Here is a tiny trained network, its code and every weight. The questions are about switching its units off for an input and a class, where a switched-off unit gives its printed mean instead of its output.

import numpy as np


def w(rows, s, z=0):
    codes = np.array(rows[::2]) - 128.0
    scale = np.full(codes.shape[1], s)
    scale[-1] = z or s
    return codes * scale


def f(y):
    return y / 2 * (1 + np.tanh(0.7978845608 * (y + 0.044715 * y**3)))


def log_softmax(a):
    a = a - a.max(-1, keepdims=True)
    return a - np.log(np.exp(a).sum(-1, keepdims=True))


def net(x, mask):
    res = np.array(x, float).reshape(1, 3) / 4 @ E
    y = f(res @ A[0][:, :-1].T + A[0][:, -1])
    res = res + np.where(mask, y, B[0][:, -1]) @ B[0][:, :-1]
    return log_softmax(res[-1] @ U[:, :-1].T + U[:, -1])


A, B = {}, {}
E = w([
[78,83,7],'x0',
[153,22,161],'x1',
[36,91,215],'x2',
],0.012)
A[0] = w([
[125,34,110,102],'n1',
[122,207,151,252],'n2',
[120,136,151,106],'n3',
[139,245,196,173],'n4',
[209,97,94,148],'n5',
[106,142,112,84],'n6',
[94,64,199,198],'n7',
[67,130,69,135],'n8',
[151,100,129,138],'n9',
[73,118,153,206],'n10',
[186,174,158,114],'n11',
[102,63,252,123],'n12',
[120,121,184,228],'n13',
[107,128,178,132],'n14',
[99,194,220,131],'n15',
[178,153,60,113],'n16',
[109,181,80,181],'n17',
[127,160,139,82],'n18',
[125,53,148,137],'n19',
],0.018,0.0042)
B[0] = w([
[143,79,51,196],'n1',
[86,163,169,195],'n2',
[107,122,128,140],'n3',
[105,157,253,233],'n4',
[206,37,151,184],'n5',
[128,162,119,134],'n6',
[51,98,62,222],'n7',
[121,204,55,178],'n8',
[142,91,118,147],'n9',
[124,168,97,177],'n10',
[153,117,198,183],'n11',
[18,147,5,252],'n12',
[68,112,94,186],'n13',
[88,130,135,169],'n14',
[42,120,166,216],'n15',
[184,217,176,186],'n16',
[142,211,98,175],'n17',
[129,128,143,142],'n18',
[120,64,91,188],'n19',
],0.029,0.02)
U = w([
[81,112,123,209],'0',
[153,72,82,252],'1',
[180,165,150,59],'2',
[108,107,86,94],'3',
[108,111,162,17],'4',
[129,204,84,240],'5',
[253,132,85,16],'6',
],0.016,0.0036)

Each question gives the input, the list of numbers given to net, and the class t.
The units are the neurons (one row each of A and B). Each row of codes is followed by its name. A weight is (code - 128) times the scale printed after its matrix; where a second scale follows, it is the last column's (A, B and U).
mask holds one flag per neuron, in row order. A switched-off neuron (its flag False) gives its mean, the last column of its row in B, instead of its output. The means were averaged over made-up inputs and are rounded, as every weight is.
A unit's drop is (log p(t) with every unit on - log p(t) with that unit switched off) / (log p(t) with every unit on - log p(t) with every unit switched off).
The circuit of an input: a set's keep is (log p(t) with only the set's units on - log p(t) with every unit switched off) / (log p(t) with every unit on - log p(t) with every unit switched off). Starting from the 12 units with the biggest drops (on a tie, the unit counted first), units are removed one at a time, each time the one whose removal leaves the highest keep (on an exact tie, the one counted first), for as long as the keep stays at least 0.8.
units of the circuit, in order: the units of the circuit, biggest drop first
unit that matters most: the unit with the biggest drop
k most important neurons: the k neurons with the biggest drops, biggest first
drop of u: that unit's drop, to one decimal
input [3,3,2], class 3: unit that matters most : n5
input [1,-2,-1], class 5: 2 most important neurons : [n4 n5]
input [1,8,1], class 3: 2 most important neurons : [n12 n7]
input [-7,7,-5], class 1: units of the circuit, in order : [n5 n2]
input [5,0,0], class 5: 2 most important neurons : [n5 n8]
input [-3,2,-2], class 4: 2 most important neurons : [n12 n7]
input [8,-2,-3], class 5: 2 most important neurons : [n8 n17]
input [5,-2,-5], class 6: 2 most important neurons : [n12 n5]
input [-6,7,1], class 3: 2 most important neurons : [n12 n4]
input [0,-1,-1], class 2: 2 most important neurons : [n12 n7]
input [4,-1,5], class 5: 2 most important neurons : [n8 n5]
input [4,-8,-1], class 5: drop of n8 : 0.0
input [1,-4,-7], class 2: drop of n12 : 0.3
input [-6,-7,4], class 4: units of the circuit, in order : [n4]
input [5,-4,-8], class 6: drop of n15 : 0.1
